Below is a small trained network, with its code and all its weights. Each question gives an input and a class and asks what happens when units are switched off, that is, made to give their printed mean instead of their output.

import numpy as np


def w(rows, s, z=0):
    codes = np.array(rows[::2]) - 128.0
    scale = np.full(codes.shape[1], s)
    scale[-1] = z or s
    return codes * scale


def f(y):
    return np.maximum(y, 0)


def log_softmax(a):
    a = a - a.max(-1, keepdims=True)
    return a - np.log(np.exp(a).sum(-1, keepdims=True))


def net(x, mask):
    res = np.array(x, float).reshape(1, 6) / 4 @ E
    y = f(res @ A[0][:, :-1].T + A[0][:, -1])
    res = res + np.where(mask, y, B[0][:, -1]) @ B[0][:, :-1]
    return log_softmax(res[-1] @ U[:, :-1].T + U[:, -1])


A, B = {}, {}
E = w([
[211,182,136,193],'x0',
[100,128,121,26],'x1',
[135,110,52,71],'x2',
[67,252,167,132],'x3',
[127,72,181,176],'x4',
[34,112,186,143],'x5',
],0.011)
A[0] = w([
[66,184,176,124,171],'n1',
[120,61,114,164,73],'n2',
[140,121,51,22,254],'n3',
[170,166,132,152,51],'n4',
[195,127,89,100,126],'n5',
[150,9,147,145,226],'n6',
[209,159,116,189,178],'n7',
[187,222,102,177,254],'n8',
[36,165,172,136,247],'n9',
[97,176,125,148,122],'n10',
[225,168,125,193,216],'n11',
[204,189,113,153,196],'n12',
[137,95,86,51,219],'n13',
[186,153,110,156,147],'n14',
],0.012,0.002)
B[0] = w([
[42,160,140,186,203],'n1',
[162,101,130,155,174],'n2',
[102,140,14,32,252],'n3',
[135,165,151,140,168],'n4',
[150,159,125,101,198],'n5',
[209,51,78,178,222],'n6',
[215,140,195,104,216],'n7',
[137,179,197,123,230],'n8',
[1,121,152,189,213],'n9',
[109,130,173,141,169],'n10',
[213,163,240,162,231],'n11',
[146,179,139,105,211],'n12',
[119,112,45,69,214],'n13',
[197,174,178,115,187],'n14',
],0.0078,0.013)
U = w([
[103,150,67,72,185],'0',
[178,220,189,160,2],'1',
[154,4,128,215,201],'2',
[11,177,154,189,152],'3',
],0.012,0.0026)

Each question gives the input, the list of numbers given to net, and the class t.
The units are the neurons (one row each of A and B). Each row of codes is followed by its name. A weight is (code - 128) times the scale printed after its matrix; where a second scale follows, it is the last column's (A, B and U).
mask holds one flag per neuron, in row order. A switched-off neuron (its flag False) gives its mean, the last column of its row in B, instead of its output. The means were averaged over made-up inputs and are rounded, as every weight is.
A unit's drop is (log p(t) with every unit on - log p(t) with that unit switched off) / (log p(t) with every unit on - log p(t) with every unit switched off).
The circuit of an input: a set's keep is (log p(t) with only the set's units on - log p(t) with every unit switched off) / (log p(t) with every unit on - log p(t) with every unit switched off). Starting from the 12 units with the biggest drops (on a tie, the unit counted first), units are removed one at a time, each time the one whose removal leaves the highest keep (on an exact tie, the one counted first), for as long as the keep stays at least 0.8.
units of the circuit, in order: the units of the circuit, biggest drop first
k most important neurons: the k neurons with the biggest drops, biggest first
drop when u is switched off: that unit's drop, to one decimal
input [-2,6,2,-7,6,-7], class 0: units of the circuit, in order	[n3]
input [-1,-2,-4,5,-6,-2], class 3: units of the circuit, in order	[n9, n1]
input [-7,0,4,5,0,0], class 3: 2 most important neurons	[n9, n1]
input [-8,-1,7,-6,7,-7], class 0: 4 most important neurons	[n3, n13, n11, n5]
input [3,8,1,6,-3,-2], class 0: 2 most important neurons	[n3, n11]
input [-4,5,7,5,-4,7], class 3: 2 most important neurons	[n9, n1]
input [-2,-3,-1,-5,-6,6], class 2: drop when n3 is switched off	0.1
input [3,8,-2,-4,6,8], class 2: drop when n6 is switched off	0.2
input [-2,-7,7,2,7,8], class 2: drop when n8 is switched off	0.4
input [-5,-1,-2,2,5,-5], class 2: drop when n3 is switched off	0.2
